Below are the code and all the weights of a small trained network. Each question names an input and a class and asks about switching units off, where a switched-off unit gives its printed mean instead of its output.

import numpy as np


def w(rows, s, z=0):
    codes = np.array(rows[::2]) - 128.0
    scale = np.full(codes.shape[1], s)
    scale[-1] = z or s
    return codes * scale


def f(y):
    return np.maximum(y, 0)


def log_softmax(a):
    a = a - a.max(-1, keepdims=True)
    return a - np.log(np.exp(a).sum(-1, keepdims=True))


def net(x, mask):
    res = np.array(x, float).reshape(1, 3) / 4 @ E
    y = f(res @ A[0][:, :-1].T + A[0][:, -1])
    res = res + np.where(mask, y, B[0][:, -1]) @ B[0][:, :-1]
    return log_softmax(res[-1] @ U[:, :-1].T + U[:, -1])


A, B = {}, {}
E = w([
[46,228,57,202],'x0',
[57,172,108,9],'x1',
[123,223,254,138],'x2',
],0.0072)
A[0] = w([
[167,108,131,201,166],'neuron 0',
[212,53,156,73,82],'neuron 1',
[76,184,96,179,86],'neuron 2',
[161,89,147,214,103],'neuron 3',
[137,94,215,92,102],'neuron 4',
[159,103,161,223,2],'neuron 5',
[153,97,47,101,43],'neuron 6',
[85,165,225,115,35],'neuron 7',
[82,135,100,44,67],'neuron 8',
[51,145,128,2,65],'neuron 9',
[145,88,164,73,115],'neuron 10',
[199,115,108,187,82],'neuron 11',
[142,224,239,140,130],'neuron 12',
[116,104,51,78,111],'neuron 13',
[173,100,173,62,57],'neuron 14',
[22,174,108,168,47],'neuron 15',
[119,163,127,67,87],'neuron 16',
[158,77,161,87,78],'neuron 17',
[132,173,199,124,57],'neuron 18',
],0.0098,0.0039)
B[0] = w([
[113,101,191,81,208],'neuron 0',
[159,148,68,198,223],'neuron 1',
[171,220,87,222,206],'neuron 2',
[81,129,194,111,202],'neuron 3',
[142,174,65,200,197],'neuron 4',
[143,106,209,204,178],'neuron 5',
[79,66,88,123,184],'neuron 6',
[20,17,82,128,194],'neuron 7',
[99,114,215,184,192],'neuron 8',
[136,121,254,239,230],'neuron 9',
[198,210,86,206,190],'neuron 10',
[96,92,186,134,186],'neuron 11',
[41,61,28,50,254],'neuron 12',
[54,71,130,87,202],'neuron 13',
[173,181,104,207,188],'neuron 14',
[198,180,120,236,207],'neuron 15',
[84,104,226,162,172],'neuron 16',
[164,196,87,207,182],'neuron 17',
[69,85,51,139,181],'neuron 18',
],0.0068,0.0067)
U = w([
[174,197,63,182,76],'0',
[104,94,254,142,86],'1',
[76,53,44,104,123],'2',
[143,150,114,74,255],'3',
],0.015,0.0093)

Each question gives the input, the list of numbers given to net, and the class t.
The units are the neurons (one row each of A and B). Each row of codes is followed by its name. A weight is (code - 128) times the scale printed after its matrix; where a second scale follows, it is the last column's (A, B and U).
mask holds one flag per neuron, in row order. A switched-off neuron (its flag False) gives its mean, the last column of its row in B, instead of its output. The means were averaged over made-up inputs and are rounded, as every weight is.
A unit's drop is (log p(t) with every unit on - log p(t) with that unit switched off) / (log p(t) with every unit on - log p(t) with every unit switched off).
The circuit of an input: a set's keep is (log p(t) with only the set's units on - log p(t) with every unit switched off) / (log p(t) with every unit on - log p(t) with every unit switched off). Starting from the 12 units with the biggest drops (on a tie, the unit counted first), units are removed one at a time, each time the one whose removal leaves the highest keep (on an exact tie, the one counted first), for as long as the keep stays at least 0.8.
circuit, biggest first: the units of the circuit, biggest drop first
unit that matters most: the unit with the biggest drop
k most important neurons: the k neurons with the biggest drops, biggest first
drop when u is switched off: that unit's drop, to one decimal
input [2,-4,-2], class 1: unit that matters most => neuron 12
input [2,6,-6], class 1: circuit, biggest first => [neuron 9; neuron 8]
input [2,2,-3], class 3: 4 most important neurons => [neuron 12; neuron 7; neuron 18; neuron 1]
input [7,6,8], class 2: 2 most important neurons => [neuron 12; neuron 7]
input [0,-3,1], class 3: 2 most important neurons => [neuron 9; neuron 8]
input [6,8,7], class 1: 2 most important neurons => [neuron 9; neuron 16]
input [0,4,-2], class 1: 2 most important neurons => [neuron 12; neuron 9]
input [-7,-4,8], class 2: circuit, biggest first => [neuron 12; neuron 18]
input [-1,-2,-3], class 3: 3 most important neurons => [neuron 12; neuron 7; neuron 9]
input [2,-3,0], class 3: 3 most important neurons => [neuron 9; neuron 8; neuron 16]
input [0,-1,-2], class 3: 4 most important neurons => [neuron 12; neuron 7; neuron 9; neuron 18]
input [-8,8,-4], class 0: 2 most important neurons => [neuron 10; neuron 1]
input [-7,1,8], class 2: 2 most important neurons => [neuron 12; neuron 7]
input [-6,-5,-1], class 0: unit that matters most => neuron 1
input [1,-3,-3], class 3: 4 most important neurons => [neuron 9; neuron 12; neuron 7; neuron 8]
input [5,6,3], class 1: 2 most important neurons => [neuron 9; neuron 16]
input [1,6,8], class 2: drop when neuron 12 is switched off => 1.0
input [-6,-3,-6], class 0: drop when neuron 12 is switched off => 0.4
input [-5,-5,8], class 2: drop when neuron 12 is switched off => 0.4
input [-3,2,3], class 3: drop when neuron 4 is switched off => -0.2
input [-5,5,-2], class 0: unit that matters most => neuron 10
